Below is a small trained network, with its code and all its weights. Each question gives an input and a class and asks what happens when units are switched off, that is, made to give their printed mean instead of their output.

import numpy as np


def w(rows, s, z=0):
    codes = np.array(rows[::2]) - 128.0
    scale = np.full(codes.shape[1], s)
    scale[-1] = z or s
    return codes * scale


def norm(h):
    return h / np.sqrt((h * h).mean(-1, keepdims=True) + 1e-5)


def f(y):
    return y / 2 * (1 + np.tanh(0.7978845608 * (y + 0.044715 * y**3)))


def log_softmax(a):
    a = a - a.max(-1, keepdims=True)
    return a - np.log(np.exp(a).sum(-1, keepdims=True))


def net(x, mask):
    res = np.array(x, float).reshape(1, 3) / 4 @ E
    u = 0
    for l in range(2):
        y = f(norm(res) @ A[l][:, :-1].T + A[l][:, -1])
        res = res + np.where(mask[u : u + 11], y, B[l][:, -1]) @ B[l][:, :-1]
        u += 11
    return log_softmax(norm(res)[-1] @ U[:, :-1].T + U[:, -1])


A, B = {}, {}
E = w([
[227,226,165,253,127,138,77,146,213,27],'x0',
[204,25,168,153,62,70,3,122,70,111],'x1',
[87,76,122,110,103,242,59,121,190,141],'x2',
],0.0056)
A[0] = w([
[177,40,117,204,57,57,76,167,70,151,59],'0.n1',
[247,161,170,76,139,85,204,153,10,62,2],'0.n2',
[109,82,75,87,161,205,155,109,18,183,219],'0.n3',
[166,109,185,171,194,78,26,218,204,49,166],'0.n4',
[118,125,101,171,59,48,54,82,137,145,52],'0.n5',
[128,203,157,194,162,105,103,105,143,166,83],'0.n6',
[176,179,229,146,110,54,148,177,152,63,110],'0.n7',
[121,158,125,158,231,160,224,196,109,191,82],'0.n8',
[143,220,171,51,181,211,203,98,165,59,177],'0.n9',
[132,150,111,197,126,3,183,109,135,168,70],'0.n10',
[192,177,119,120,89,19,201,110,118,123,36],'0.n11',
],0.0043,0.0028)
B[0] = w([
[157,171,239,7,97,144,117,127,75,56,212],'0.n1',
[54,124,176,159,195,92,119,115,116,133,161],'0.n2',
[217,172,120,211,131,94,80,179,152,119,253],'0.n3',
[160,115,32,125,106,128,138,80,116,232,235],'0.n4',
[155,111,95,32,133,215,197,122,120,74,144],'0.n5',
[129,82,86,135,111,197,167,150,106,182,139],'0.n6',
[113,135,103,187,120,170,130,121,130,189,184],'0.n7',
[152,181,174,75,84,105,78,123,90,78,184],'0.n8',
[141,120,110,105,89,117,90,62,66,117,228],'0.n9',
[2,68,142,152,178,177,127,157,169,87,153],'0.n10',
[63,28,90,113,179,122,133,138,103,60,155],'0.n11',
],0.0055,0.0043)
A[1] = w([
[146,181,185,147,143,69,34,242,215,41,140],'1.n1',
[46,212,159,81,101,125,157,112,175,154,3],'1.n2',
[97,240,86,49,188,156,199,142,194,116,84],'1.n3',
[104,91,130,62,144,95,127,151,144,205,84],'1.n4',
[86,55,159,49,75,35,100,143,98,205,85],'1.n5',
[177,115,71,7,134,115,190,119,98,206,149],'1.n6',
[100,103,121,41,165,54,116,198,114,255,80],'1.n7',
[113,88,146,114,83,217,36,65,182,172,101],'1.n8',
[103,249,147,84,112,194,95,155,48,36,154],'1.n9',
[81,89,135,71,124,219,66,220,253,114,56],'1.n10',
[131,99,146,153,170,36,222,192,112,133,128],'1.n11',
],0.0058,0.0054)
B[1] = w([
[54,71,82,105,109,145,222,34,133,167,144],'1.n1',
[195,177,160,116,109,112,54,159,90,58,138],'1.n2',
[255,39,188,69,87,130,47,141,82,81,222],'1.n3',
[152,150,121,180,130,142,117,79,134,131,151],'1.n4',
[173,175,106,132,129,169,118,134,157,112,237],'1.n5',
[85,98,115,134,120,135,180,82,154,145,228],'1.n6',
[197,190,73,197,114,183,140,121,192,141,216],'1.n7',
[86,157,147,130,181,79,184,150,100,108,252],'1.n8',
[100,86,132,97,113,120,145,113,135,189,231],'1.n9',
[81,164,156,193,203,47,100,163,64,55,173],'1.n10',
[72,145,169,178,148,138,62,156,131,95,196],'1.n11',
],0.0089,0.0046)
U = w([
[223,101,199,29,85,137,107,91,78,101,161],'0',
[209,193,61,213,133,188,127,114,166,159,151],'1',
[67,146,183,169,222,88,102,160,89,62,176],'2',
[8,75,112,108,129,132,192,67,134,213,219],'3',
[112,117,135,100,120,107,159,170,192,133,12],'4',
[107,104,125,104,123,114,154,194,188,145,29],'5',
[113,116,139,104,118,113,165,189,184,146,1],'6',
],0.014,0.0048)

Each question gives the input, the list of numbers given to net, and the class t.
The units are the neurons (one row each of A and B). Each row of codes is followed by its name. A weight is (code - 128) times the scale printed after its matrix; where a second scale follows, it is the last column's (A, B and U).
mask holds one flag per neuron, layer by layer. A switched-off neuron (its flag False) gives its mean, the last column of its row in B, instead of its output. The means were averaged over made-up inputs and are rounded, as every weight is.
A unit's drop is (log p(t) with every unit on - log p(t) with that unit switched off) / (log p(t) with every unit on - log p(t) with every unit switched off).
The circuit of an input: a set's keep is (log p(t) with only the set's units on - log p(t) with every unit switched off) / (log p(t) with every unit on - log p(t) with every unit switched off). Starting from the 12 units with the biggest drops (on a tie, the unit counted first), units are removed one at a time, each time the one whose removal leaves the highest keep (on an exact tie, the one counted first), for as long as the keep stays at least 0.8.
circuit, biggest first: the units of the circuit, biggest drop first
unit that matters most: the unit with the biggest drop
k most important neurons: the k neurons with the biggest drops, biggest first
top k neurons in layer l: the k neurons of layer l with the biggest drops, biggest first
drop when u is switched off: that unit's drop, to one decimal
input [-7,-7,8], class 2: 3 most important neurons : [1.n10; 0.n4; 0.n3]
input [1,4,5], class 2: circuit, biggest first : [1.n8]
input [1,-2,1], class 3: 2 most important neurons : [0.n9; 1.n3]
input [-7,6,-4], class 1: circuit, biggest first : [1.n7; 1.n5]
input [-4,-4,2], class 0: top 2 neurons in layer 0 : [0.n4; 0.n8]
input [3,-1,-3], class 3: top 2 neurons in layer 0 : [0.n3; 0.n7]
input [-2,-1,-1], class 3: 2 most important neurons : [1.n1; 0.n3]
input [4,-8,-8], class 0: 2 most important neurons : [1.n3; 0.n8]
input [-2,1,3], class 3: 3 most important neurons : [1.n1; 0.n3; 0.n4]
input [-7,0,-8], class 2: 2 most important neurons : [1.n11; 0.n4]
input [-2,-3,4], class 2: 3 most important neurons : [0.n4; 1.n10; 0.n1]
input [5,-1,7], class 2: 2 most important neurons : [1.n8; 0.n3]
input [3,-5,-7], class 2: top 2 neurons in layer 0 : [0.n1; 0.n11]
input [7,-6,-8], class 2: top 2 neurons in layer 1 : [1.n7; 1.n5]
input [-1,-3,-2], class 3: 2 most important neurons : [0.n8; 1.n9]
input [-8,1,-7], class 1: unit that matters most : 1.n7
input [1,-3,0], class 3: 2 most important neurons : [0.n9; 1.n9]
input [-7,-8,7], class 0: 2 most important neurons : [1.n3; 0.n4]
input [2,-4,-3], class 0: 2 most important neurons : [0.n3; 1.n3]
input [-5,-6,8], class 2: most important neuron : [1.n10]
input [-8,-6,3], class 1: drop when 1.n7 is switched off : 0.4
input [-4,-8,0], class 0: drop when 1.n3 is switched off : 0.2
input [-5,4,3], class 1: drop when 1.n3 is switched off : 0.1
input [0,-8,5], class 0: drop when 0.n8 is switched off : 0.0
